In the rows, 128 means zero.
Each row has a class, written after it, and each block has its own classes.
[150 126  90 203 118 116 111 150 151  81  94 108  88 178 105 118  85 133
 113 113 135 139 123 114  80 175 130 128  90 137 167 149 130 179 141] -> Y
[ 55 122 122 120 153 123 140 144 115 119 128 159 111 108 148 113 124 134
 132  86  61 130 111 136 148 128 106 102 134 166  86  97  95 113 111] -> Y
[120 120 152 157 167  84 139 137 152  71 103 131  91 115 142 128  98 124
  69 100 123 112  85  90 171 125  58  98 189 123 104 137  80 106 163] -> G
[138 171 110 139 106 117 139  95 112 140  94 158 117 120 117 154 102 162
  88  92 102 152  55  98 132 120 111 123  77 187 132 156 107 171 111] -> P
[139 141 107 134  99 116 128 143 159 132 152 158 181 119 174 128 171 135
 117 113 146 146  78 118 134  90 102 130 203 106 141 128  86 130 164] -> C
[113 127 143 203 115 130 133 154 163 104 123 107  83 154 139  88  69 110
  99 117 152 138 114 139 114 140 122 120  45  99 117 168 116 175 164] -> Y
[174 138 128 147 137 107 138  94 149  87 100 140 120  95  98 130 130  97
 138 137 103 120 132 131 147 149 116 107 212 120 138 101 163 112 145] -> U
[118 101 147 155 126 128 135 101 150 142 120  90 106 106 166 134 115 102
 127 109 162 120 132 139 106 119 100 145  86 113 112 183 105 144 168] -> G
[127 147 146 190  97 109 133 101 183 121 128 119 120  70 155 129 122 114
  98 137 147 118  44 125 103 131 103  81 131 136  93 140 113 158 152] -> Q
[ 91 156 121 146  81 191 146 115 157  98 121 126 143  68 156 120  97 136
 152 107 151 101 100 145 146 113 127 134  61 129  88 162 169 146 162] -> U
[113 148 140 130 102 103 120 142 156  97 143 157 120 122 112 133 111 131
  88 117 126 111  87 113 142 109  82 112 146 107 129 128 100 114 137] -> S
[ 99 162 142  64 173  69 148 118 159 146 107 128 121  84 151 153 104 127
  98 143 142 100 164 147 163 115  54 119 139 174 107 130 119 101 150] -> B
[138 148 129 110 110 136 104  79 133 146 143 129 132 110 120 137 139 104
 178 123 130 128 158 144 114 127 149 154 118 108 157 135 161 139 118] -> S
[116 135 105 122 138  91 100 179  75 125 146 175 150 130 126 158 141 173
 107  96 114 145  13 110 132 134  62 123 169 167  90 109  58 103 127] -> W
[127 136 135  88 112 129 130 128 116 178 125 183 108 133 111 128 129 134
 142  84 119 154  70 105 124 119 114 145 107 161  97 148  99 150 121] -> U
[195 193  76 132  80 125  66 137 125 109 103 134 127  76  81 189  97 148
  95 135 165 136  31 123  94 156  76  92 168 156 132 150 145 145 152] -> N
[159 183 114 144  82 169 117 148 136 155  67 103  79 114 110 118  97 103
 133 106  95 140 134 144 141 107 134  92 110 156  71  98 130 171 144] -> C
[145 127  85 107 104 149 101 101  89 108 114 144 161 138  82 161 152 162
 103 110 103 144 153 106 107 155 126 133 175 207 137 123 173 133 107] -> P
[128 194  85 147  80 162  87 170 149 161  87 119 116 141 113 127 105 110
 115 111 128 169 104 156 105 102 107 123  82 168  85 138 115 210 158] -> Y
[159 162 113 156 116 160 129 131 128 118 120 111 110  87 124 138 127 123
 141 104 110 128  89 121 151 127 136 120 123 110 171 131 157 127 147] -> C
[138 130 130 157 145 115 115  91 113 128 108 109 101 118  90 111 132 105
 163 119 119 137 187 152 145 154 134 151 167 127 187 114 161 116 145] -> B
[ 83 121 104 136  77 146 143  81 140 135  98 143 100  69 113 124 121 131
 139  99 101 125 171 135 142 145 129 114 137 152 134 120 138 132 125] -> B
[132  77 170  87 154  93 138 138 144 205 119 166  87 139 105 100 109  90
 138 114 160 151 191 121  76 123 128 164 117  92 133 148  98 145 131] -> W
[111 173  89 138 116 143 170 208 122  67  85 162 136 143 117 111  71 185
 122  94  89  86  43 100 179 120 165 126  92 114 160  97 131 111 117] -> U
[144 128 164 123 150 146 128  95 103 148 144  78 115  97  92 144 160 101
 161 128 109 122 195 185 120 111 111 104 140 123 139 109 148 119 131] -> C
[148 114  92  91  92 119 132 109 141 130 106 134 137  99 106 158 110 116
 106 141 170 134 191 124  83 174 153 149 150 136 187 172 188 128 139] -> B
[137 134 102 118 110 105 124 112 125 130 142 158 142 124 152 144 127 154
 116 112 139 135  56 117 122 145 106 133 123 158  97 145 122 135 116] -> N
[108  92 136 151  88 117 135 119 155  85 121 136 118 128 130 124 117 135
  68 127 141 120 118 104 133 158  97 113 157 153  99 138 123 109 155] -> B
[ 78  71 140  82 149 103 118  50 138  76 146 135 108  40 161 107 134 128
 163  93 110 107 211 121 130 165  83 105 233 109 123 122 171  98 164] -> G
[157 151 144 102 174  82 119  79 118 117 136 123 105  54 138 142 121 108
 191 152 123 108 164 137 103 181 158  80 192 124  97  70 202 132 100] -> W
[ 99 123  99 196  91 223 142 144 178 124  87 121 132 144 119  99  88 139
 108 126 154 106 115 103  82 123 104 182  60 134 140 210  91 179 146] -> S
[101  37 152 125 141 106 100 100 121 117 116 109  86  72 166 147 131 166
 131  98 125 120 197 148 149 164 126  98 194 112 148 110 139  97 156] -> T
[106 144 105 123 113 143 136  90 152 169 135 149 138 103 135 114 147 166
 146 117 115 131  93 111 106 145 125 114 125 159 133 133 116 192 101] -> Q
[153 108 123 141 135 125 110 163 158  84 117  87 115 150  91 136 137 116
 118 129 100 109 162 141 111 132 156 150 103  65 245  95 196 117 157] -> Y
[125 118 129  97 107 168 136 144 136 200 121 146 114 112 117 113 121 113
 103 144 148 140 123 107 115 156 126 150 130 137 128 167 126 132 148] -> B
[102 116  90  93  44 152 125 136 122 125 130 150 144 141 121 145 120 139
  60  95 123 175  87 110 122 102  79 109  63 179  56 191  66 156 125] -> M
[ 95 150  94  72 103 137 149 136 130 122 120 130 145 123 159 140 125 148
  90 120  96 132  97 108 122 101 111  90  87 201  37 135 101 162  93] -> M
[143 165 103 126 111 110 103  87 100 105 137 132 154 109 114 133 108 144
 172 120 137 140  99 146 111 168 152 114 104 138 159 141 163 140 118] -> Q
[153 210  74 219  60 152  77  23 121  43 105  93 135  67 161 128  98 137
 203 108 130 120  60 138  89 161 148 124  56 190 108 142 238 172 162] -> P
[135 173 105 164 100 106 116 149 119  90 112 112 107 144 108 150  84 106
 101 107 121 129 120 155 154 127  98 135  88 154 105 140 139 122 135] -> S
[127 147 129 122 154  98 137  89 151  64 117 125 108 114 134 119  88 147
 131 112 116  92  92 104 158 130  65 112 100 102 151 148 130 119 159] -> G
[156  85 114 187  99 109 134  99 155 137 150 119  92  85 151 102 104 118
 155 127 183 124 148 134  80 194 174 148 136  52 199 164 182 151 149] -> N
[146 125 100  76  93 112 120 124  96 169  98 158 136 139  77 151 158 110
 109 117  89 164 143 134 121 132 134 141 179 168 147 104 128 114 117] -> B
[148 162 101 115 147 148 102 118  99 124  95 141 152 124  94 172 145 157
 122 119 115 137  67 140 141  97  99 113 134 172 142 141 127 140 126] -> T
[147 130 144 150 104 123 103 119 140 139 125 138 104 143  99  96 103 109
 163 113 170 139 124 147 102 128  80 154 100 120 117 168 113 144 185] -> U
[146 177 136 201 189  49 150  85 107 122 128  87  79  92 146 149 128 130
 144 126  77  96 105 149 162 150 118  94 130 168 141  70 154 116 106] -> P
[157 198 125 189 159  54 141  92 160  31 140 119 140 116 159 167  93 178
 107 115 151  99  41 134 248 124 110 107  89  82 184 119 145 114 124] -> N
[179 113 121  90 163  72 153 105 137 136 117 124 123 152 111 169 163 136
 126 128  95 121 158 124 131 151 120 149 156 151 168 100 162 132 108] -> U
[126 105 125 153  99 105 123 122 113 141 127 148 119 103 127 118 118 101
 126 108 128 166 150 161 133 139 109 122 158 114  82 121 112 138 147] -> W
[ 99 144 132 109 154 115 135 205  93 156 136 113 137 109 163 155 118 160
 108 107 142 113 106 150 119 108  94 104 152 167  88 123  60 106 131] -> C
[156 136 123 184 104  96 114  71 135 162 152 123  92  55 119 131 129 113
 146 120 160 147  81 162  80 147  82 125 141  98 166 170 129 172 159] -> N
[166 135  89 126 107 140 122 106 148 100 111 103 123 113 150 145 123 147
  99 148 105 136  93  84 132 169 120  92 128 148 117 141 123 160 120] -> M
[129 167 111 184  54 113 106 108 142  65  87 100 109 135  99 137  82 147
  79 109 133 137 106 159 184 122  64 110  76 146 121 137 120 143 183] -> B
[ 77 108 130 148 128  98 152 116 114 114 139 114 146 110 150 149 127 133
 118  84 135 115 112 172 143  79  66 138  86 105 144 169  57 101 155] -> G
[ 94 144 125 136  94 145 102 154 156 165 127 153 107 134 110 124 120 132
  92 101 133 163  90 129 106 103  66 108 105 151  90 155  60 187 150] -> Y
[144 173 123 116 115 128 110  88 116 163 109 105 126  77 123 185 146 135
 120 132 118 135  64 186 116  79  78  86  88 168  99 141 133 178 144] -> T
[140 126  88 168  86 115 103 122 183 165 135 144  95  90 136 112 118 109
 148 104 194 134 141 126  84 150 114 159 146 113 149 166 160 163 165] -> N
[ 91 139  93 120  78 206 115 157 134 105 109 156 167 140 129 130 125 158
  76 111 106 154  33 100  85 115 103 118  96 185  70 163  99 183 134] -> Y
[ 77 191  91 122 113 130  80 120 127 122 162 147 191  60 123 149 127 135
 182 110 174 141 120 203 108  80  71 127 116  94 193 170 100 132 176] -> Y
[118 161  58 209  27 183 115 160 100 136 105 118 136 138  95 148 141 148
 103  89  63 145  28 155 133  98  97 154  71 144 150 132  78 161 135] -> S
[141  96 182 131 133  41 114  37 135  60 128  94 155  72 172 160 124 100
 133 143 167 105 192 169  53 128 140 110 165 136 124 123 179  86 159] -> P
[111 136 118 160  79 132 153 124 115 124 104 174 117 137 128 105  83 138
 101  85 125 144  90  92 113 130 182 123  86 159 106 150 122 153 105] -> P
[144 115 106 122  78 144 108  87 104 188 115 155  92 114  96 112 135 117
 162  95 100 163 119 138  97 150 135 130 130 152  98 121 129 162 108] -> N
[100  91 161 112 149 116 154 142 142 160 124 128 118 108 134 118 110  97
 109 122 144 119 169 137 105 139 150 131 117 140 111 145 136 106 124] -> Q
[ 95 161 130 158 155 124 128 172 131 102 114 143  97  70 125 104  98 145
 119 106 107 106 106 157 229  93 109  75 180  72 161  91 144 103 165] -> T
[132 118 133 135 102 165  96 147 117 154 115 109  98 115  73 122 115  74
 135 124 119 124 163 159  80 126 100 164 117 123 140 150 141 106 160] -> S
[177 128  82 117 114  90 137 128 150 105 138 100 120 161 124 151 109 148
  85 144 152 139 127  99 107 158 113 126  69 123 182 182 135 173 121] -> M
[107 112  94  98  97  88 148 102 131 125 147 130 126 110 185 130 125 153
 100 111 112 151  94 111 101 138  94 109  92 162  89 167  92 173 121] -> M
[184 149  85 167  49 169  97 143 122 118 135 140 180 159  78 176 162 158
 121 123 141 141  14 128 133 121 109 150 101 107 187 150 104 127 155] -> U
[141 156  92 120  93 125 101 148 103  51 121  99 152  90 151 134  90 156
 132 148  94 112  90 146 174 145 128  65 128  89 136  91 115  78 149] -> M
[ 96 100 165  48 150  92 111 125 113 184 131 130 138  94 124 154 113 162
 101 121 181 144 163 153 113 117  62 169 129 111 199 189  65 112 177] -> B
[107 126 122 150 138 131 140 178 111 115 117 119 125 136  84 167 108 143
  98 106 145 108 117 142 112 110  92 136  63 155 113 142 105 121 114] -> W
[128 101 109 132 106 113 144 126 156 141 129 133 123 128 125 128 114 137
 121 118 140 121 131 115 102 164 147 143  78 122 178 154 147 131 125] -> Q
[162 181 146 104 154  96  92  81 107 196 109 114 119  61 136 139 135  84
 220 112 144 161 181 189 103  97 130 115 189 119 144 115 101 145 147] -> C
[124 124 104  97  93 127 144 107 133 139 110 164 111 129 106 148 130 142
  88  95  77 145  90  91 100 130 108 148 115 162 138 153 115 170  96] -> S

Next block, with new classes.
[130  94 154  81  72 198 105  45  94 126  74 155 162 128 139 128 123 106
  93 148 123 108  88 159  92 134 124  88  76 172  82 171 174 114  72] -> K
[137  86 136 102  59 155  89  41 105 116  67 179 136  70 121 141 134 114
 104 170 110 137  80 136 112 165 119  97 108 156 109 166 155 104  60] -> H
[146  94 148 110  88 152 102  61 104  84  54 144 141  89 148 128 143 104
 121 151 102 158  74 145 111 162 116  89 107 138 117 148 152  98  60] -> A
[151 109 191  78  87 173 158  42 118 126  70 145 151 127 148 107 112 117
 105 147 129 150  99 148  65 114 138  94  88 127 108 167 172 104  65] -> V
[136 125 199 103 118 117 109  79 133  80  72 121 101 133 154 123 126  84
 127 163  54 152 121 159 100 170 119  79 100 105 199 134 113 115  92] -> D
[149  90 142 105  74 145  89  46 104 110  60 171 134  82 122 123 135 119
 107 169 100 146  88 139 113 153 112  88 100 147 121 159 154 101  57] -> H
[ 64 170 118  42 181 145 140 111  76 202 147 194 138 135 198  73 145 155
 133  89 131  93 152 118 121 165 176  83 148 103  59 128 130 129 115] -> F
[156  91 147 121  79 136  85  42 113 108  62 171 125  73 116 139 137 115
 110 165  97 140  77 135 116 158 111  94 103 139 126 164 143 109  57] -> H
[133 106 169  96  88 138  96  51 122  81  65 162 133  97 132 151 119  90
  98 164 117 175  98 131 104 159  94  81 107 148 114 148 143  99  55] -> R
[151  95 154 106  79 135 132  39 134 118  55 167 143  93 138 133 133 113
  89 157 119 170  89 116  99 143 115  91  96 137 138 170 142  95  57] -> V
[ 98 146  79 136 141 126  66  97  92 174 129 192  75 145 128 151 155 160
 133 166 101  80 118 190 143 158 161 137 122 136  78 147 117 187 105] -> E
[128 100 179  75  84 195 121  60  71 110  66 161 151 128 145 104 114  99
 117 149 101 138 105 176  98 125 122  92  99 127  82 145 170 108  95] -> F
[142 117 179  82 114 185 116  51 100  88  65 150 143 138 153 122  98  93
 117 144 132 131 103 163  83 126 107  82  89 138  63 141 163 107  70] -> R
[106 142 220  83 118 120 121  74  96  82  82 139 119 147 159 141 118  68
 125 143  62 145 103 142 105 151 126  94 101 102 134 135 112 117 107] -> F
[141 111 183  68 109 187 131  44 107  97  77 146 154 134 158 124  98  93
 112 139 142 146 105 155  75 131 116  77 101 145  64 139 169 101  64] -> R
[139  93 160  94  99 202 120  45  97 109  61 142 151 131 144 114 115 103
 126 150 115 141 107 188 101 112 109  78  91 137 110 137 168 118  89] -> D
[151 106 164  90 108 192 134  56  83 106  64 129 162 143 166 114 123 102
 141 128 132 112  83 170  87 126 143  91  92 142  73 132 165 108  82] -> A
[148 114 165  79 108 186 126  53 104 107  70 140 140 137 135 101  94 107
 122 154 133 138 108 157  77 127 109  76  84 134  76 151 171 110  71] -> R
[ 77 180 131  30 182 143 124 107  82 161 135 177 150 133 202  75 135 146
 137  93 147 106 154 141  96 161 159  76 145 115  28 131 148 117  87] -> R
[129  87 166  92  68 139 100  53  89 112  55 183 131 102 128 136 133  97
 104 166  84 154  91 148 122 175 123  92 109 134 115 152 136 105  78] -> F
[133 117 188  97 129 132 126  73 123  98  71 128 111 139 158 122 118  93
 120 156  75 133 121 138  97 164 115  71  89 118 183 134 118 112  89] -> D
[139 132 172 110 115 116 106  89 102  85  67 116 115 143 158 127 139  89
 141 154  76 108  96 145 100 168 132  95  88 122 161 130 112 112  99] -> A
[133  97 160  94  86 192 119  51  72 116  54 158 155 139 146 127 101  86
  98 128 131 148  90 171  83 119 122  97 106 137  77 155 184 110  66] -> Z
[122 168 106 100 163  52 156  90 131 236 139 172  95 135 138  92 156 188
 138 129 139  86 125  86 114 192 184 105 105  86 134 154  89 145 103] -> V
[102 163  73 127 140 103  93  73 104 189 130 192  73 142 131 167 158 172
 125 144 112  74  98 165 146 166 164 137 106  98 101 150  97 160 113] -> V
[132  94 146 127  72 141  96  40 118  90  63 163 141  87 129 144 123  83
  76 137 114 212  94 128 115 146  97 100 116 153 122 156 165 111  53] -> Z
[ 70 173 128  35 174 148 141  95  86 191 128 176 137 130 193  61 139 165
 144  96 126 103 160 132 105 174 181  70 142 114  72 142 148 136  89] -> D
[133 125 214  87 120 122 141  85 110  98  81 141 125 149 167 121 118  72
 112 142  83 137 122 133  92 162 141  88 102 108 151 129 111  99 100] -> F
[126 149 112 112 167  65 137  89 121 231 141 169 103 131 134  87 156 172
 146 147 147  87 126 106 102 195 178  96 114 113 110 153 105 168  83] -> E
[136 103 163  79  79 206 115  16  82 100  79 151 164 112 143 134 110 111
 121 143 128 119  84 182  88 118 120  99  93 152  54 146 186 110  69] -> H
[142  91 161  80  86 202 124  56 105 115  69 161 150 132 148 129 111 100
 112 145 127 104 103 180  86 127 125  90 101 157 105 144 171 117  67] -> L
[125  92 154  96  55 148  80  60 117 112  61 174 144  85 129 146 143  94
  81 159  96 150  81 130 113 170 122  86 107 169 123 188 147 105  53] -> K
[109 166 108  88 156  66 165  76 121 248 143 178 112 138 144  98 154 183
 134 128 166  82 125  86 111 186 191 101 102  98 112 147  99 142 101] -> V
[101 149 100 112 171  66 138  98 105 232 131 183  87 140 134  93 134 170
 117 118 146 110 124  77 124 197 174 101 103  94 103 149 116 156  90] -> Z
[150  92 155 102  87 191 123  55  90 105  54 144 145 130 137 100  94 101
  95 132 119 157 106 164  75 120 109  98  93 135 100 162 195 111  65] -> Z
[ 76 159 132  29 150 149 129 103 104 191 135 198 129 118 191  80 140 155
 133  96 127  93 137 134 101 174 187  82 153 132  60 157 157 144  74] -> L
[ 96 140  62 138 146 135  71  85  90 177 130 195  71 139 131 149 151 172
 132 165 108  78 109 183 144 165 147 129 114 130  74 143 120 181  97] -> E
[135 102 146  95  76 136  89  35 117 100  63 170 127  97 120 148 122 102
  98 181 116 162  96 127 112 180  93  76  97 155 118 149 140 101  51] -> R
[ 61 168 141  31 162 147 137 106  76 192 143 193 142 125 201  64 145 146
 140  93 121 103 149 137 111 176 182  84 151 102  44 133 138 131 112] -> F
[136 112 191 116  98 104  92  98 140  96  79 138 115 126 145 117 136  92
  99 157  72 130 114 127 103 161 107  93  76 141 184 147 119 116  90] -> K
[ 72 178 106  66 171 132 122 113  70 184 123 180 128 143 191  72 133 141
 126  79 130 104 148 133 105 173 172  97 149 101  62 143 142 134  91] -> Z
[143 101 156  91 105 199 124  54  77  99  60 132 156 144 166 116 124 105
 137 139 121 105  85 182  89 129 127  90  84 142  78 127 165 110  84] -> A
[ 95 143  68 139 155 120  68  91  82 196 125 207  77 150 136 156 160 161
 144 153 117  58 102 175 151 165 159 128 120 134  63 136 100 187 107] -> E
[151  70 142 117  93 147 108  54 131 116  53 165 127  87 137 115 127 113
 109 176 104 165  85 136  92 158 104  79 105 149 127 176 153 122  45] -> E
[143  93 135 114  63 147  74  37 103  99  64 174 141  75 121 151 142 105
 109 165 100 137  81 156 119 153 108 102 109 154 116 155 148 107  67] -> H
[103 160 119  99 153  59 115 106 126 226 150 169 113 126 126 105 166 165
 122 135 127  81 121  90 129 198 179  95 100 113 125 165  96 157  99] -> K
[ 72 167 118  44 152 133 121 112 105 200 147 179 141 115 184  58 153 170
 123  94 125 100 140 119 105 178 177  82 135 126  69 166 151 135  83] -> K
[139  97 170  98  91 142 104  39 108  94  50 161 126  99 141 143 131  95
 111 156  87 168  88 154 118 174 122  77 114 132 131 155 139 104  56] -> D
[136  95 156 102  97 155 109  42 105  97  55 158 133 103 146 140 131  98
 106 156  98 157  98 150 117 168 112  73 109 139 137 143 137 100  60] -> D
[140 107 153  93  78 142  84  39 109  72  60 163 129  95 133 150 123  88
  99 165 106 171  89 150 111 175  98  84 106 153  89 153 145  94  50] -> R
[104 153  90  94 159  77 119  83 105 226 124 178  93 130 131 103 151 176
 148 144 125  82 126 112 136 203 171  85 106 100 140 146 105 151 105] -> D
[140 125 200 106 120 116 111  89 138  91  74 138  92 141 149 137 119  78
 119 156  70 121 100 130 101 151 120  84  89 121 184 146 113 130  82] -> L
[121  95 153 102  52 145  75  53 131 101  71 166 140  81 124 148 146  90
  80 154  87 172  83 132 113 158 112  89 104 173 134 186 151 114  60] -> K
[ 65 187 111  44 175 137 115  98  77 173 131 183 145 130 185  94 135 147
 142 101 156  91 144 134 105 166 151  82 140 113  35 133 136 127  92] -> R
[146  88 156 102  69 183 120  38  77 111  54 156 148 131 131 115  97 109
  94 142 131 142 104 174  82 146 118 109  92 146  84 146 192 109  57] -> Z
[ 59 182 128  36 169 133 133 114  65 189 143 188 142 126 194  64 153 149
 142  86 119 106 152 138 119 172 184  90 154  96  41 135 132 132 115] -> F
[151 101 143 106 100 204 121  59  79  99  72 122 164 135 152 108 133 106
 137 137 134 117  93 181  98 109 115  94  84 150  81 117 170 112  95] -> A
[118  91 158 107  61 145  85  56 104  89  72 175 140  78 129 148 145  86
 101 166  81 183  96 165 134 164 103 102 120 133 120 142 138 108  90] -> F
[ 97 158  67 125 146 128  74 100  68 171 130 180  84 138 142 139 169 174
 155 128 116  67  97 175 158 170 166 130 120 118  68 117 120 160 113] -> A
[151 128 204  96  90 109 100  74 126  86  84 128 107 120 137 117 127  95
 129 176  56 128 112 151  85 174 130  96  98 117 183 145 124 109  83] -> H
[130 138 197  96 121 135 125  85 102  66  76 108 134 145 178 122 131  79
 136 133  91 132 104 141  91 145 131  93  96 134 138 117 131 104  91] -> A
[149  96 154  86  84 202 119  33  92 116  74 156 151 111 136 104 109 124
 125 144 128 119  90 177  85 119 128  98  87 144  59 155 190 114  72] -> H
[112 160 123  97 178  66 141 105 118 232 148 180 100 133 142  88 157 154
 143 119 123 101 130  87 133 187 185  86 124  79 122 143  82 154 121] -> F
[139  91 136 103  86 148 107  41 113 101  50 161 125  84 127 122 128 117
 101 163  93 172 105 130 117 173 106  72 103 146 148 163 153 101  52] -> D
[138 135 195 106 121 136 120  82 113  70  78 109 126 141 174 123 133  82
 139 142  88 127 104 147  91 151 123  90  96 123 154 113 123 111  91] -> A
[ 78 166 124  41 159 139 115 100  78 189 137 193 148 102 189  69 150 172
 150  97 131  82 135 141 105 165 176  93 152 112  42 145 154 130  90] -> H
[104 155 100  98 152  85 127  91 124 244 153 182 116 134 132 100 156 174
 117 122 155  66 123  72 132 194 185  94  96 140  99 160 106 156 100] -> K
